Here is a tiny trained network, its code and every weight. The questions are about switching its units off for an input and a target symbol, where a switched-off unit gives its printed mean instead of its output.

import numpy as np


def w(rows, s, z=0):
    codes = np.array(rows[::2]) - 128.0
    scale = np.full(codes.shape[1], s)
    scale[-1] = z or s
    return codes * scale


def norm(h):
    return h / np.sqrt((h * h).mean(-1, keepdims=True) + 1e-5)


def softmax(a):
    e = np.exp(a - a.max(-1, keepdims=True))
    return e / e.sum(-1, keepdims=True)


def log_softmax(a):
    a = a - a.max(-1, keepdims=True)
    return a - np.log(np.exp(a).sum(-1, keepdims=True))


def net(x, mask):
    ids = ['ΘΛΠΣβγζμω'.index(c) for c in x.split()]
    T = len(ids)
    res = E[ids] + P[:T]
    u = 0
    for l in range(3):
        r = norm(res)
        for j in range(2):
            rows = slice(2 * j, 2 * j + 2)
            q, k, v = (r @ M[l][rows].T for M in (Q, K, V))
            z = softmax(np.where(np.tri(T) > 0, q @ k.T / 2**0.5, -1e9)) @ v
            o = O[l][rows]
            res = res + np.where(mask[u + j], z, o[:, -1]) @ o[:, :-1]
        u += 2
    return log_softmax(norm(res)[-1] @ U[:, :-1].T + U[:, -1])


Q, K, V, O = {}, {}, {}, {}
E = w([
[96,149,151,100,129,155,106,145,86],'Θ',
[71,201,125,125,119,207,139,187,151],'Λ',
[162,186,124,147,107,57,165,150,147],'Π',
[108,90,112,154,8,112,133,129,67],'Σ',
[108,189,124,75,90,128,192,103,77],'β',
[71,234,158,85,88,129,167,10,206],'γ',
[111,105,157,95,126,206,184,179,229],'ζ',
[179,162,75,115,112,199,95,77,125],'μ',
[133,49,88,188,189,144,207,134,76],'ω',
],0.015)
P = w([
[76,93,119,120,172,43,139,129,166],'0',
[162,165,111,168,51,145,139,135,70],'1',
[159,162,87,163,47,174,155,124,87],'2',
[187,141,121,178,95,177,159,103,92],'3',
[169,133,110,141,113,220,156,115,106],'4',
[169,113,102,138,161,240,156,131,129],'5',
[159,100,99,121,173,245,156,139,124],'6',
[156,108,81,94,170,254,148,159,134],'7',
],0.0091)
Q[0] = w([
[111,153,126,148,110,152,163,130,140],'0.h1',
[115,77,179,104,179,3,26,118,128],'0.h1',
[153,99,113,131,152,122,113,105,141],'0.h2',
[131,139,128,128,121,149,154,138,118],'0.h2',
],0.043)
K[0] = w([
[105,155,176,109,143,124,179,75,133],'0.h1',
[198,145,83,104,81,159,161,255,56],'0.h1',
[151,113,84,105,141,130,107,196,115],'0.h2',
[102,136,108,125,160,107,88,84,156],'0.h2',
],0.03)
V[0] = w([
[147,140,135,176,250,124,204,115,62],'0.h1',
[79,66,239,163,128,124,240,166,115],'0.h1',
[99,195,103,207,137,158,127,212,115],'0.h2',
[122,143,60,124,98,147,247,70,177],'0.h2',
],0.015)
O[0] = w([
[190,116,200,3,181,127,204,154,12,120],'0.h1',
[236,207,44,91,14,126,225,185,129,162],'0.h1',
[152,110,65,124,101,99,61,146,95,118],'0.h2',
[157,182,248,239,123,197,96,125,85,249],'0.h2',
],0.007,0.018)
Q[1] = w([
[83,101,167,158,182,84,140,116,135],'1.h1',
[142,4,158,99,194,11,101,98,136],'1.h1',
[99,89,172,140,142,113,136,39,156],'1.h2',
[136,94,182,107,135,75,125,159,133],'1.h2',
],0.022)
K[1] = w([
[178,121,94,136,112,167,91,134,124],'1.h1',
[252,159,85,139,76,192,169,108,23],'1.h1',
[167,112,104,142,156,224,123,118,119],'1.h2',
[140,162,173,130,65,107,110,114,103],'1.h2',
],0.024)
V[1] = w([
[184,104,219,145,145,22,166,157,197],'1.h1',
[40,51,161,108,108,168,202,89,152],'1.h1',
[165,57,60,218,155,188,141,79,57],'1.h2',
[164,227,120,47,149,189,3,84,145],'1.h2',
],0.024)
O[1] = w([
[189,129,66,213,196,47,145,125,144,220],'1.h1',
[128,128,140,185,157,212,207,74,94,3],'1.h1',
[157,196,55,169,86,183,41,176,132,174],'1.h2',
[250,100,215,151,103,19,161,63,134,79],'1.h2',
],0.013,0.006)
Q[2] = w([
[191,168,151,50,63,143,151,142,159],'2.h1',
[69,102,197,129,225,59,2,132,35],'2.h1',
[153,129,158,218,53,135,220,146,181],'2.h2',
[197,196,107,7,131,159,154,248,59],'2.h2',
],0.017)
K[2] = w([
[110,114,89,118,145,116,160,177,183],'2.h1',
[254,176,157,113,101,237,125,157,127],'2.h1',
[158,163,120,72,219,151,89,78,196],'2.h2',
[21,136,158,159,167,16,86,181,69],'2.h2',
],0.019)
V[2] = w([
[74,55,163,70,148,119,137,91,186],'2.h1',
[105,158,125,93,120,48,64,92,3],'2.h1',
[155,8,173,172,154,200,119,243,171],'2.h2',
[223,93,8,108,119,196,103,83,103],'2.h2',
],0.024)
O[2] = w([
[185,107,79,70,171,133,86,78,140,24],'2.h1',
[62,207,152,121,145,132,172,92,182,2],'2.h1',
[54,142,248,20,240,99,42,88,125,174],'2.h2',
[184,158,57,111,135,70,96,64,68,38],'2.h2',
],0.014,0.008)
U = w([
[106,144,84,166,187,34,131,182,190,120],'Θ',
[137,69,66,53,134,178,189,74,145,216],'Λ',
[156,171,165,38,34,116,83,155,210,108],'Π',
[199,23,157,106,126,148,72,247,81,4],'Σ',
[145,204,149,77,132,113,185,163,7,153],'β',
[115,106,163,203,74,185,253,169,157,72],'γ',
[48,108,190,116,197,137,86,55,90,230],'ζ',
[237,135,86,175,86,116,87,71,134,124],'μ',
[57,152,14,135,84,195,40,170,123,95],'ω',
],0.0053,0.0025)

Each question gives the input, a string of symbols that net reads in full, and the target symbol t.
The units are the heads (2 rows each of Q, K, V and O). Each row of codes is followed by its name. A weight is (code - 128) times the scale printed after its matrix; where a second scale follows, it is the last column's (O and U).
mask holds one flag per head, layer by layer. A switched-off head (its flag False) gives its mean, the last column of its rows in O, instead of its output. The means were averaged over made-up inputs and are rounded, as every weight is.
A unit's drop is (log p(t) with every unit on - log p(t) with that unit switched off) / (log p(t) with every unit on - log p(t) with every unit switched off).
The circuit of an input: a set's keep is (log p(t) with only the set's units on - log p(t) with every unit switched off) / (log p(t) with every unit on - log p(t) with every unit switched off). Starting from all 6 units, units are removed one at a time, each time the one whose removal leaves the highest keep (on an exact tie, the one counted first), for as long as the keep stays at least 0.8.
circuit, biggest first: the units of the circuit, biggest drop first
most important unit: the unit with the biggest drop
heads that matter: for each layer, one digit per head in row order, 1 if its drop is at least 0.15 and else 0, layers parted by /
input ω ω μ, target β: heads that matter -> 10 / 00 / 11
input ζ Σ Θ Λ μ ω Λ, target Σ: circuit, biggest first -> (0.h1, 2.h1, 1.h2)
input Σ ζ ω, target ω: heads that matter -> 00 / 01 / 00
input Π ζ Θ ω ζ, target Θ: circuit, biggest first -> (1.h1)
input β ζ ζ Σ, target γ: circuit, biggest first -> (0.h1, 2.h2, 1.h2)
input Λ ζ μ ζ Λ ζ, target Π: circuit, biggest first -> (1.h1, 0.h2, 1.h2)
input μ ζ μ ω, target ζ: heads that matter -> 10 / 00 / 00
input ω Σ μ Π Θ ζ, target β: circuit, biggest first -> (0.h1, 2.h2)
input γ γ γ γ Θ Θ Λ, target μ: circuit, biggest first -> (1.h2, 0.h1)
input γ ζ ζ μ Σ ζ Λ, target ζ: heads that matter -> 00 / 00 / 01
input γ ζ ζ Λ β ζ Σ, target ζ: heads that matter -> 00 / 00 / 01
input Σ Θ Π Λ β Π, target ω: heads that matter -> 01 / 01 / 00
input Σ ζ γ, target ζ: circuit, biggest first -> (0.h1, 2.h2)
input Θ γ β Λ β Λ μ, target μ: circuit, biggest first -> (1.h2)
input β ω β γ ζ μ μ μ, target μ: circuit, biggest first -> (0.h1, 1.h2)
input β γ β Λ ζ ω, target ω: heads that matter -> 10 / 01 / 00
input ζ ζ ζ ω ζ μ Σ Π, target Σ: heads that matter -> 10 / 01 / 11
input μ Σ μ μ Σ μ Λ μ, target ζ: heads that matter -> 10 / 00 / 00
input β β Π, target γ: circuit, biggest first -> (2.h2, 1.h2)
input ω μ μ Λ Θ Σ, target β: most important unit -> 0.h1
